Below are the code and all the weights of a small trained network. Each question names an input and a target symbol and asks about switching units off, where a switched-off unit gives its printed mean instead of its output.

import numpy as np


def w(rows, s, z=0):
    codes = np.array(rows[::2]) - 128.0
    scale = np.full(codes.shape[1], s)
    scale[-1] = z or s
    return codes * scale


def softmax(a):
    e = np.exp(a - a.max(-1, keepdims=True))
    return e / e.sum(-1, keepdims=True)


def log_softmax(a):
    a = a - a.max(-1, keepdims=True)
    return a - np.log(np.exp(a).sum(-1, keepdims=True))


def net(x, mask):
    ids = ['αγζξστ'.index(c) for c in x.split()]
    T = len(ids)
    res = E[ids] + P[:T]
    u = 0
    for l in range(3):
        r = res
        for j in range(2):
            rows = slice(3 * j, 3 * j + 3)
            q, k, v = (r @ M[l][rows].T for M in (Q, K, V))
            z = softmax(np.where(np.tri(T) > 0, q @ k.T / 3**0.5, -1e9)) @ v
            o = O[l][rows]
            res = res + np.where(mask[u + j], z, o[:, -1]) @ o[:, :-1]
        u += 2
    return log_softmax(res[-1] @ U[:, :-1].T + U[:, -1])


Q, K, V, O = {}, {}, {}, {}
E = w([
[103,122,148,141],'α',
[146,91,103,101],'γ',
[9,4,158,23],'ζ',
[241,186,117,114],'ξ',
[71,102,172,111],'σ',
[54,247,140,77],'τ',
],0.012)
P = w([
[103,147,128,250],'0',
[183,129,184,115],'1',
[158,123,183,117],'2',
[151,127,166,122],'3',
[134,121,170,122],'4',
[138,130,145,123],'5',
[137,130,136,115],'6',
[135,128,126,109],'7',
[122,129,131,119],'8',
[105,111,134,116],'9',
[115,108,112,108],'10',
[111,105,108,103],'11',
[114,96,88,111],'12',
[107,85,86,111],'13',
],0.011)
Q[0] = w([
[94,143,165,109],'L0H1',
[61,205,132,33],'L0H1',
[179,224,167,70],'L0H1',
[150,144,177,251],'L0H2',
[103,205,69,85],'L0H2',
[34,125,30,194],'L0H2',
],0.011)
K[0] = w([
[80,159,126,169],'L0H1',
[18,140,22,247],'L0H1',
[189,135,110,207],'L0H1',
[165,49,82,81],'L0H2',
[134,174,247,60],'L0H2',
[213,124,186,126],'L0H2',
],0.011)
V[0] = w([
[171,130,110,153],'L0H1',
[117,115,248,151],'L0H1',
[91,149,166,92],'L0H1',
[72,170,82,76],'L0H2',
[70,136,119,156],'L0H2',
[134,178,102,156],'L0H2',
],0.013)
O[0] = w([
[73,53,127,134,52],'L0H1',
[254,148,81,102,253],'L0H1',
[197,205,84,123,213],'L0H1',
[88,135,25,145,200],'L0H2',
[165,85,67,210,190],'L0H2',
[96,180,155,207,131],'L0H2',
],0.0076,0.0045)
Q[1] = w([
[85,141,168,140],'L1H1',
[130,241,115,141],'L1H1',
[123,208,114,51],'L1H1',
[161,89,175,112],'L1H2',
[2,168,121,194],'L1H2',
[107,131,197,145],'L1H2',
],0.013)
K[1] = w([
[132,157,173,85],'L1H1',
[80,193,199,241],'L1H1',
[73,205,71,179],'L1H1',
[108,55,131,140],'L1H2',
[147,170,182,3],'L1H2',
[179,106,160,79],'L1H2',
],0.012)
V[1] = w([
[177,73,6,126],'L1H1',
[10,152,120,33],'L1H1',
[178,167,153,84],'L1H1',
[104,39,2,211],'L1H2',
[73,200,89,187],'L1H2',
[30,202,120,108],'L1H2',
],0.0084)
O[1] = w([
[28,141,194,178,158],'L1H1',
[177,176,83,231,60],'L1H1',
[115,201,125,123,154],'L1H1',
[93,210,253,160,209],'L1H2',
[30,93,181,109,255],'L1H2',
[82,99,65,130,120],'L1H2',
],0.0075,0.004)
Q[2] = w([
[152,129,95,148],'L2H1',
[165,56,128,91],'L2H1',
[148,126,133,172],'L2H1',
[135,82,123,152],'L2H2',
[89,155,116,67],'L2H2',
[153,97,7,175],'L2H2',
],0.022)
K[2] = w([
[170,79,90,157],'L2H1',
[74,143,64,175],'L2H1',
[156,105,85,76],'L2H1',
[129,139,204,114],'L2H2',
[139,183,52,167],'L2H2',
[195,61,203,251],'L2H2',
],0.017)
V[2] = w([
[132,136,158,208],'L2H1',
[179,139,169,112],'L2H1',
[115,126,83,30],'L2H1',
[64,195,121,155],'L2H2',
[54,107,144,26],'L2H2',
[159,248,158,102],'L2H2',
],0.012)
O[2] = w([
[172,209,110,168,151],'L2H1',
[120,139,48,99,163],'L2H1',
[64,57,166,86,95],'L2H1',
[27,169,201,204,176],'L2H2',
[84,255,65,110,254],'L2H2',
[78,78,44,183,226],'L2H2',
],0.0097,0.0079)
U = w([
[242,170,107,123,254],'α',
[155,188,43,55,149],'γ',
[67,134,16,38,103],'ζ',
[149,106,2,164,76],'ξ',
[103,161,112,90,56],'σ',
[111,100,88,33,127],'τ',
],0.0057,0.0093)

Each question gives the input, a string of symbols that net reads in full, and the target symbol t.
The units are the heads (3 rows each of Q, K, V and O). Each row of codes is followed by its name. A weight is (code - 128) times the scale printed after its matrix; where a second scale follows, it is the last column's (O and U).
mask holds one flag per head, layer by layer. A switched-off head (its flag False) gives its mean, the last column of its rows in O, instead of its output. The means were averaged over made-up inputs and are rounded, as every weight is.
A unit's drop is (log p(t) with every unit on - log p(t) with that unit switched off) / (log p(t) with every unit on - log p(t) with every unit switched off).
The circuit of an input: a set's keep is (log p(t) with only the set's units on - log p(t) with every unit switched off) / (log p(t) with every unit on - log p(t) with every unit switched off). Starting from all 6 units, units are removed one at a time, each time the one whose removal leaves the highest keep (on an exact tie, the one counted first), for as long as the keep stays at least 0.8.
circuit, biggest first: the units of the circuit, biggest drop first
unit that matters most: the unit with the biggest drop
which heads matter: for each layer, one digit per head in row order, 1 if its drop is at least 0.15 and else 0, layers parted by /
input ζ ζ ξ τ σ ξ ξ ζ τ γ, target ξ: circuit, biggest first -> L2H2, L1H1
input ξ ζ ζ τ ζ ζ, target τ: unit that matters most -> L1H1
input γ σ α τ σ ζ, target α: which heads matter -> 10 / 01 / 01
input ζ γ α ζ τ σ σ ξ, target ξ: circuit, biggest first -> L2H2, L0H1, L1H1
input α ζ ζ τ ζ ζ σ α ζ σ ζ, target γ: circuit, biggest first -> L0H1, L2H2, L0H2, L1H1
input σ σ τ, target ζ: which heads matter -> 10 / 10 / 11
input γ τ γ τ ζ, target α: which heads matter -> 10 / 11 / 11
input ξ ζ ξ α γ τ ξ γ σ α σ α, target τ: which heads matter -> 01 / 11 / 11
input ζ ζ σ ζ τ ζ α γ α τ ζ τ, target ξ: which heads matter -> 10 / 00 / 01
input τ τ τ α γ ζ ζ, target σ: circuit, biggest first -> L2H2, L0H2, L1H2
input ζ σ ζ τ τ τ σ γ, target ξ: circuit, biggest first -> L1H2, L2H2, L0H1, L1H1
input τ α σ α ζ τ σ τ ζ, target σ: which heads matter -> 11 / 01 / 11
input σ ξ α σ τ α, target ζ: circuit, biggest first -> L1H1, L2H2, L2H1
input ζ σ ζ ζ γ γ α σ ξ ζ τ σ ξ, target ξ: circuit, biggest first -> L2H2, L0H2, L0H1, L1H1
input τ τ τ ζ τ ζ σ τ α, target σ: circuit, biggest first -> L0H2, L1H2, L2H2, L2H1
input τ σ γ τ ζ ζ σ α ζ ξ τ, target σ: unit that matters most -> L0H2
input ζ ζ α γ τ, target ξ: which heads matter -> 10 / 11 / 01
input ξ γ ζ γ γ γ σ τ ζ ζ ξ ζ σ γ, target τ: circuit, biggest first -> L2H1, L0H2, L1H2
input σ ζ ξ ξ ξ τ ζ α, target ζ: circuit, biggest first -> L2H2, L2H1, L0H2
input σ ζ ξ α α τ σ ξ ξ, target ζ: circuit, biggest first -> L0H1, L1H1, L2H2
input ξ ζ τ ξ α γ α σ τ ζ τ α, target τ: circuit, biggest first -> L2H1, L0H2, L1H2
input γ α τ σ σ, target α: unit that matters most -> L0H1
input τ ζ α, target σ: which heads matter -> 01 / 01 / 01
